Below is a small trained network, with its code and all its weights. Each question gives an input and a target symbol and asks what happens when units are switched off, that is, made to give their printed mean instead of their output.

import numpy as np


def w(rows, s, z=0):
    codes = np.array(rows[::2]) - 128.0
    scale = np.full(codes.shape[1], s)
    scale[-1] = z or s
    return codes * scale


def f(y):
    return np.maximum(y, 0)


def softmax(a):
    e = np.exp(a - a.max(-1, keepdims=True))
    return e / e.sum(-1, keepdims=True)


def log_softmax(a):
    a = a - a.max(-1, keepdims=True)
    return a - np.log(np.exp(a).sum(-1, keepdims=True))


def net(x, mask):
    ids = ['αγδηθμξπτφψ'.index(c) for c in x.split()]
    T = len(ids)
    res = E[ids] + P[:T]
    u = 0
    for l in range(3):
        r = res
        for j in range(2):
            rows = slice(4 * j, 4 * j + 4)
            q, k, v = (r @ M[l][rows].T for M in (Q, K, V))
            z = softmax(np.where(np.tri(T) > 0, q @ k.T / 4**0.5, -1e9)) @ v
            o = O[l][rows]
            res = res + np.where(mask[u + j], z, o[:, -1]) @ o[:, :-1]
        u += 2
        y = f(res @ A[l][:, :-1].T + A[l][:, -1])
        res = res + np.where(mask[u : u + 4], y, B[l][:, -1]) @ B[l][:, :-1]
        u += 4
    return log_softmax(res[-1] @ U[:, :-1].T + U[:, -1])


Q, K, V, O, A, B = {}, {}, {}, {}, {}, {}
E = w([
[185,165,89],'α',
[115,88,247],'γ',
[176,152,107],'δ',
[122,96,180],'η',
[23,83,234],'θ',
[27,44,167],'μ',
[132,175,255],'ξ',
[161,177,100],'π',
[128,184,85],'τ',
[203,129,108],'φ',
[72,85,107],'ψ',
],0.0089)
P = w([
[254,145,162],'0',
[40,229,203],'1',
[50,202,194],'2',
[54,186,186],'3',
[46,182,174],'4',
[55,175,163],'5',
[57,166,158],'6',
[62,158,159],'7',
[52,160,142],'8',
[70,149,141],'9',
[98,132,135],'10',
[77,146,135],'11',
[100,124,134],'12',
[90,136,136],'13',
],0.0032)
Q[0] = w([
[7,117,132],'L0H0',
[68,161,109],'L0H0',
[206,160,133],'L0H0',
[117,161,167],'L0H0',
[136,106,108],'L0H1',
[42,147,181],'L0H1',
[193,220,167],'L0H1',
[99,152,159],'L0H1',
],0.017)
K[0] = w([
[249,100,160],'L0H0',
[184,87,97],'L0H0',
[35,124,93],'L0H0',
[104,88,134],'L0H0',
[118,143,150],'L0H1',
[72,118,42],'L0H1',
[247,65,123],'L0H1',
[122,112,86],'L0H1',
],0.017)
V[0] = w([
[2,98,99],'L0H0',
[171,130,114],'L0H0',
[207,86,132],'L0H0',
[62,142,76],'L0H0',
[167,134,185],'L0H1',
[140,121,154],'L0H1',
[78,142,9],'L0H1',
[157,87,158],'L0H1',
],0.0081)
O[0] = w([
[21,181,165,51],'L0H0',
[169,114,137,112],'L0H0',
[179,54,131,85],'L0H0',
[94,196,171,72],'L0H0',
[92,164,110,200],'L0H1',
[100,132,113,149],'L0H1',
[254,101,206,11],'L0H1',
[91,115,137,116],'L0H1',
],0.0084,0.0012)
A[0] = w([
[112,45,124,249],'L0N0',
[124,195,112,28],'L0N1',
[75,192,133,161],'L0N2',
[57,6,139,35],'L0N3',
],0.012,0.0021)
B[0] = w([
[55,109,70,212],'L0N0',
[101,30,140,188],'L0N1',
[191,128,94,254],'L0N2',
[198,2,185,216],'L0N3',
],0.014,0.0038)
Q[1] = w([
[166,118,7],'L1H0',
[207,173,29],'L1H0',
[189,153,19],'L1H0',
[85,88,138],'L1H0',
[178,103,170],'L1H1',
[69,138,201],'L1H1',
[210,128,122],'L1H1',
[108,163,108],'L1H1',
],0.016)
K[1] = w([
[237,123,58],'L1H0',
[253,153,118],'L1H0',
[240,141,93],'L1H0',
[84,105,95],'L1H0',
[108,102,67],'L1H1',
[227,119,120],'L1H1',
[45,144,89],'L1H1',
[131,167,164],'L1H1',
],0.015)
V[1] = w([
[168,147,187],'L1H0',
[218,48,40],'L1H0',
[114,161,72],'L1H0',
[225,188,182],'L1H0',
[74,154,254],'L1H1',
[126,113,98],'L1H1',
[193,160,89],'L1H1',
[75,98,151],'L1H1',
],0.0067)
O[1] = w([
[162,75,158,108],'L1H0',
[3,76,113,255],'L1H0',
[128,136,65,109],'L1H0',
[175,4,126,91],'L1H0',
[201,38,91,74],'L1H1',
[128,160,141,147],'L1H1',
[44,117,130,114],'L1H1',
[194,146,130,144],'L1H1',
],0.0071,0.0085)
A[1] = w([
[133,243,119,65],'L1N0',
[123,155,99,254],'L1N1',
[174,249,171,222],'L1N2',
[100,195,1,118],'L1N3',
],0.0081,0.0029)
B[1] = w([
[186,57,137,154],'L1N0',
[126,112,7,229],'L1N1',
[170,159,197,167],'L1N2',
[143,196,185,254],'L1N3',
],0.019,0.0039)
Q[2] = w([
[137,184,244],'L2H0',
[235,76,30],'L2H0',
[175,105,171],'L2H0',
[155,236,94],'L2H0',
[2,239,199],'L2H1',
[112,125,91],'L2H1',
[215,116,254],'L2H1',
[162,88,83],'L2H1',
],0.0076)
K[2] = w([
[122,166,190],'L2H0',
[223,96,78],'L2H0',
[161,119,157],'L2H0',
[147,188,96],'L2H0',
[88,163,245],'L2H1',
[130,140,116],'L2H1',
[121,72,175],'L2H1',
[146,124,71],'L2H1',
],0.012)
V[2] = w([
[93,86,113],'L2H0',
[134,182,159],'L2H0',
[10,133,167],'L2H0',
[122,229,190],'L2H0',
[92,139,168],'L2H1',
[133,127,121],'L2H1',
[168,111,68],'L2H1',
[139,109,129],'L2H1',
],0.011)
O[2] = w([
[106,82,134,191],'L2H0',
[117,191,134,89],'L2H0',
[6,134,168,254],'L2H0',
[90,242,144,75],'L2H0',
[90,169,147,144],'L2H1',
[133,120,124,127],'L2H1',
[175,50,101,119],'L2H1',
[142,122,143,112],'L2H1',
],0.012,0.0065)
A[2] = w([
[211,63,186,159],'L2N0',
[247,127,41,165],'L2N1',
[195,8,78,94],'L2N2',
[134,96,242,2],'L2N3',
],0.012,0.0056)
B[2] = w([
[102,16,188,170],'L2N0',
[164,54,254,174],'L2N1',
[183,201,31,253],'L2N2',
[252,170,204,176],'L2N3',
],0.013,0.018)
U = w([
[150,137,142,153],'α',
[127,97,203,237],'γ',
[89,171,110,66],'δ',
[51,2,137,210],'η',
[153,52,193,60],'θ',
[180,81,112,1],'μ',
[190,207,142,56],'ξ',
[158,154,133,115],'π',
[94,99,127,213],'τ',
[165,187,110,93],'φ',
[137,150,28,159],'ψ',
],0.0059,0.0037)

Each question gives the input, a string of symbols that net reads in full, and the target symbol t.
The units are the heads (4 rows each of Q, K, V and O) and the neurons (one row each of A and B). Each row of codes is followed by its name. A weight is (code - 128) times the scale printed after its matrix; where a second scale follows, it is the last column's (O, A, B and U).
mask holds one flag per unit, layer by layer, with each layer's heads first. A switched-off unit (its flag False) gives its mean, the last column of its rows in O or B, instead of its output. The means were averaged over made-up inputs and are rounded, as every weight is.
A unit's drop is (log p(t) with every unit on - log p(t) with that unit switched off) / (log p(t) with every unit on - log p(t) with every unit switched off).
The circuit of an input: a set's keep is (log p(t) with only the set's units on - log p(t) with every unit switched off) / (log p(t) with every unit on - log p(t) with every unit switched off). Starting from the 12 units with the biggest drops (on a tie, the unit counted first), units are removed one at a time, each time the one whose removal leaves the highest keep (on an exact tie, the one counted first), for as long as the keep stays at least 0.8.
circuit, biggest first: the units of the circuit, biggest drop first
top k neurons: the k neurons with the biggest drops, biggest first
k most important neurons of layer l: the k neurons of layer l with the biggest drops, biggest first
input π τ φ φ, target ψ: circuit, biggest first -> L1N3, L1H0, L2H0, L2N2
input φ η π τ φ τ π, target δ: top 2 neurons -> L1N3, L0N3
input π α φ α μ π μ, target μ: circuit, biggest first -> L0N3, L2N2, L2N0, L2H0
input γ α η η α α, target ξ: circuit, biggest first -> L1N3, L0H1, L2H0, L1H0
input π α π, target ψ: circuit, biggest first -> L0H0, L1H0, L2H0, L2N2
input γ α δ δ, target ξ: circuit, biggest first -> L1N3, L0H1, L2H0, L1H0
input ψ π φ π μ φ π φ, target θ: circuit, biggest first -> L2H0, L2N1, L0N0, L1H1
input π θ π ξ τ η μ π μ μ φ φ π π, target ψ: top 2 neurons -> L0N3, L0N2
input φ π δ ξ, target ξ: circuit, biggest first -> L1N2, L1H0, L2H0
input π η π π π τ η, target η: circuit, biggest first -> L2N2
input π φ μ π α π θ π α, target ψ: top 4 neurons -> L0N3, L0N0, L0N1, L0N2
input α μ φ γ φ θ π, target η: circuit, biggest first -> L2N2, L2N3
input α π α π φ γ φ α η, target η: top 2 neurons -> L2N2, L1N3
input α γ ψ ξ π α φ π ψ ψ, target ψ: top 3 neurons -> L1N3, L2N2, L0N0
input α ξ ξ ψ π π α φ α, target η: top neuron -> L0N3
input γ π δ φ π φ δ ψ π π τ, target ξ: circuit, biggest first -> L1N3, L0N3, L2H0
input ψ φ φ μ γ φ γ φ ψ π ξ θ θ, target θ: circuit, biggest first -> L0N3, L2N3, L2H0
input ψ π ψ π ψ ψ α ξ π, target θ: 2 most important neurons of layer 0 -> L0N2, L0N0
input α μ φ ξ ψ δ π δ δ π μ π, target η: top 2 neurons -> L0N3, L2N2
input γ φ ξ ψ α μ π φ α φ φ, target ξ: top 4 neurons -> L1N3, L0N3, L0N0, L0N2
input π ψ δ π γ π π ψ δ, target ψ: 3 most important neurons of layer 2 -> L2N2, L2N1, L2N3
input μ π φ τ π π π μ π α δ π δ α, target γ: 2 most important neurons of layer 0 -> L0N3, L0N0
